Gerus: [-2.53 -3.53 -4.86  2.34 -1.22 -2.24]
Dar: [-1.65 -4.98 -4.56 -5.55  7.69  8.29]
virub: [-0.53  3.10 -4.16 -4.76 -6.57  1.31]
Lupo: [-3.57 -6.52 -3.87  3.81  3.29 -1.79]
zuvi: [-2.22 -0.41 -0.80  2.69 -0.17 -3.34]
mir: [-1.16  1.86 -2.12 -5.32 -0.53 -2.64]
Guz: [ 8.64  2.52 -4.77 -5.95 -6.50 -1.70]
loc: [-2.64]  mir, 6
loc: [-4.76]  virub, 4

Bem: [-7.39 -3.22 -1.88  3.16  2.32  4.06  2.31 -3.21  2.30 -3.24  3.27 -3.01]
Dar: [-7.39 -3.22 -1.88  0.01 -3.11  4.06  2.31  1.53 -2.77  0.02  3.93 -1.10]
zuvi: [-7.39 -3.22 -1.88  3.16 -3.11  4.06  6.31  1.53 -2.77  0.02  1.54  6.32]
loc: [1.54]  zuvi, 11
which: [-7.39 -3.22 -1.88  3.16  2.32  4.06  2.31 -3.21  2.30 -3.24  3.27 -3.01]  Bem
loc: [3.27]  Bem, 11
loc: [-3.21]  Bem, 8
loc: [6.32]  zuvi, 12
loc: [-3.24]  Bem, 10
which: [-7.39 -3.22 -1.88  0.01 -3.11  4.06  2.31  1.53 -2.77  0.02  3.93 -1.10]  Dar

mir: [ 4.58 -4.60  0.59 -2.50 -2.32]
Lupo: [ 5.98  2.21 -6.83 -0.18 -5.39]
Gerus: [-3.54 -2.97  4.80 -1.95  5.17]
Baz: [ 5.99 -2.11  1.29 -0.17  2.44]
virub: [ 0.68 -3.46 -1.55 -6.56  0.30]
Bem: [-2.24 -1.29  1.88  2.33 -5.32]
Guz: [-4.07  0.11  1.27  0.38  2.70]
soka: [-4.07 -5.47  1.27  0.38  2.70]
Lobu: [-3.54 -2.97  4.80 -1.95  1.23]
zuvi: [-3.53 -6.93 -0.78 -0.91 -2.33]
loc: [-2.32]  mir, 5
loc: [1.29]  Baz, 3
loc: [-0.17]  Baz, 4
loc: [5.99]  Baz, 1
loc: [5.98]  Lupo, 1

zuvi: [ 1.47  4.79  0.14  0.57  1.83  2.63  0.92  6.17  3.28  4.29  4.45 -8.60
 -0.13]
Lobu: [ 2.22  3.23  2.33  0.57  8.15  5.46 -2.91 -3.03  0.96  1.50  2.62  1.69
 -0.35]
soka: [-0.36  0.96  2.64  0.57 -0.70 -0.62  3.29  2.76  8.05 -3.02 -2.06 -4.43
  4.78]
loc: [3.28]  zuvi, 9
loc: [4.78]  soka, 13
loc: [-3.02]  soka, 10
loc: [2.62]  Lobu, 11
loc: [2.63]  zuvi, 6
loc: [-0.36]  soka, 1

